Below is a small trained network, with its code and all its weights. Each question gives an input and a class and asks what happens when units are switched off, that is, made to give their printed mean instead of their output.

import numpy as np


def w(rows, s, z=0):
    codes = np.array(rows[::2]) - 128.0
    scale = np.full(codes.shape[1], s)
    scale[-1] = z or s
    return codes * scale


def f(y):
    return y / 2 * (1 + np.tanh(0.7978845608 * (y + 0.044715 * y**3)))


def log_softmax(a):
    a = a - a.max(-1, keepdims=True)
    return a - np.log(np.exp(a).sum(-1, keepdims=True))


def net(x, mask):
    res = np.array(x, float).reshape(1, 4) / 4 @ E
    y = f(res @ A[0][:, :-1].T + A[0][:, -1])
    res = res + np.where(mask, y, B[0][:, -1]) @ B[0][:, :-1]
    return log_softmax(res[-1] @ U[:, :-1].T + U[:, -1])


A, B = {}, {}
E = w([
[223,62,255,108],'x0',
[245,209,90,108],'x1',
[80,209,231,40],'x2',
[132,146,152,205],'x3',
],0.0081)
A[0] = w([
[154,162,123,139,76],'N1',
[169,69,66,144,110],'N2',
[63,182,84,162,114],'N3',
[156,177,172,189,8],'N4',
[63,92,154,158,82],'N5',
[173,87,197,134,241],'N6',
[170,139,141,133,152],'N7',
[39,44,160,141,73],'N8',
[76,83,140,64,33],'N9',
[245,228,93,109,133],'N10',
[176,57,62,150,99],'N11',
[53,72,157,143,96],'N12',
[154,103,152,117,74],'N13',
[114,215,178,87,63],'N14',
[168,89,176,125,179],'N15',
[88,196,185,92,44],'N16',
[113,151,118,84,103],'N17',
[149,85,83,167,85],'N18',
[68,224,61,135,160],'N19',
[140,133,175,142,243],'N20',
[68,56,146,128,83],'N21',
[64,177,70,149,169],'N22',
],0.011,0.0013)
B[0] = w([
[132,167,101,109,142],'N1',
[23,123,214,192,201],'N2',
[171,71,99,93,209],'N3',
[127,125,125,125,158],'N4',
[108,178,59,92,187],'N5',
[218,77,73,67,218],'N6',
[145,145,104,100,156],'N7',
[121,199,51,107,228],'N8',
[141,163,164,119,171],'N9',
[109,254,47,151,254],'N10',
[62,97,215,213,214],'N11',
[135,197,72,107,204],'N12',
[145,114,124,95,151],'N13',
[60,101,223,197,201],'N14',
[191,77,88,78,193],'N15',
[81,100,255,203,198],'N16',
[91,109,142,125,147],'N17',
[71,93,168,143,185],'N18',
[196,61,148,59,238],'N19',
[149,86,164,88,166],'N20',
[125,216,36,173,195],'N21',
[216,23,113,71,218],'N22',
],0.0075,0.0084)
U = w([
[237,33,117,69,254],'0',
[139,248,74,131,104],'1',
[77,88,213,177,31],'2',
],0.013,0.00065)

Each question gives the input, the list of numbers given to net, and the class t.
The units are the neurons (one row each of A and B). Each row of codes is followed by its name. A weight is (code - 128) times the scale printed after its matrix; where a second scale follows, it is the last column's (A, B and U).
mask holds one flag per neuron, in row order. A switched-off neuron (its flag False) gives its mean, the last column of its row in B, instead of its output. The means were averaged over made-up inputs and are rounded, as every weight is.
A unit's drop is (log p(t) with every unit on - log p(t) with that unit switched off) / (log p(t) with every unit on - log p(t) with every unit switched off).
The circuit of an input: a set's keep is (log p(t) with only the set's units on - log p(t) with every unit switched off) / (log p(t) with every unit on - log p(t) with every unit switched off). Starting from the 12 units with the biggest drops (on a tie, the unit counted first), units are removed one at a time, each time the one whose removal leaves the highest keep (on an exact tie, the one counted first), for as long as the keep stays at least 0.8.
units of the circuit, in order: the units of the circuit, biggest drop first
unit that matters most: the unit with the biggest drop
top k neurons: the k neurons with the biggest drops, biggest first
drop of u: that unit's drop, to one decimal
input [-1,-5,-8,-2], class 2: unit that matters most -> N11
input [-5,-4,-5,2], class 0: top 3 neurons -> [N22 N3 N10]
input [-8,6,-1,-2], class 0: top 2 neurons -> [N19 N22]
input [-6,5,5,7], class 0: top 3 neurons -> [N19 N22 N3]
input [-1,-4,4,-2], class 1: top 3 neurons -> [N11 N2 N8]
input [-5,-2,6,7], class 2: top 3 neurons -> [N16 N14 N6]
input [-5,-1,6,-4], class 2: top 2 neurons -> [N16 N14]
input [-7,-4,7,-4], class 0: top 3 neurons -> [N22 N19 N3]
input [-6,3,7,7], class 2: top 4 neurons -> [N14 N16 N6 N15]
input [5,-7,6,-1], class 1: top 3 neurons -> [N8 N21 N12]
input [-4,-2,4,-5], class 0: top 3 neurons -> [N2 N11 N19]
input [-4,-3,2,-8], class 0: top 3 neurons -> [N10 N22 N19]
input [-5,-7,-4,1], class 1: drop of N8 -> 0.5
input [5,4,8,-2], class 2: units of the circuit, in order -> [N14]
input [2,-8,7,-6], class 1: drop of N8 -> 0.3
input [5,-6,4,-3], class 1: drop of N21 -> 0.3
input [6,8,-8,6], class 1: drop of N11 -> -0.1
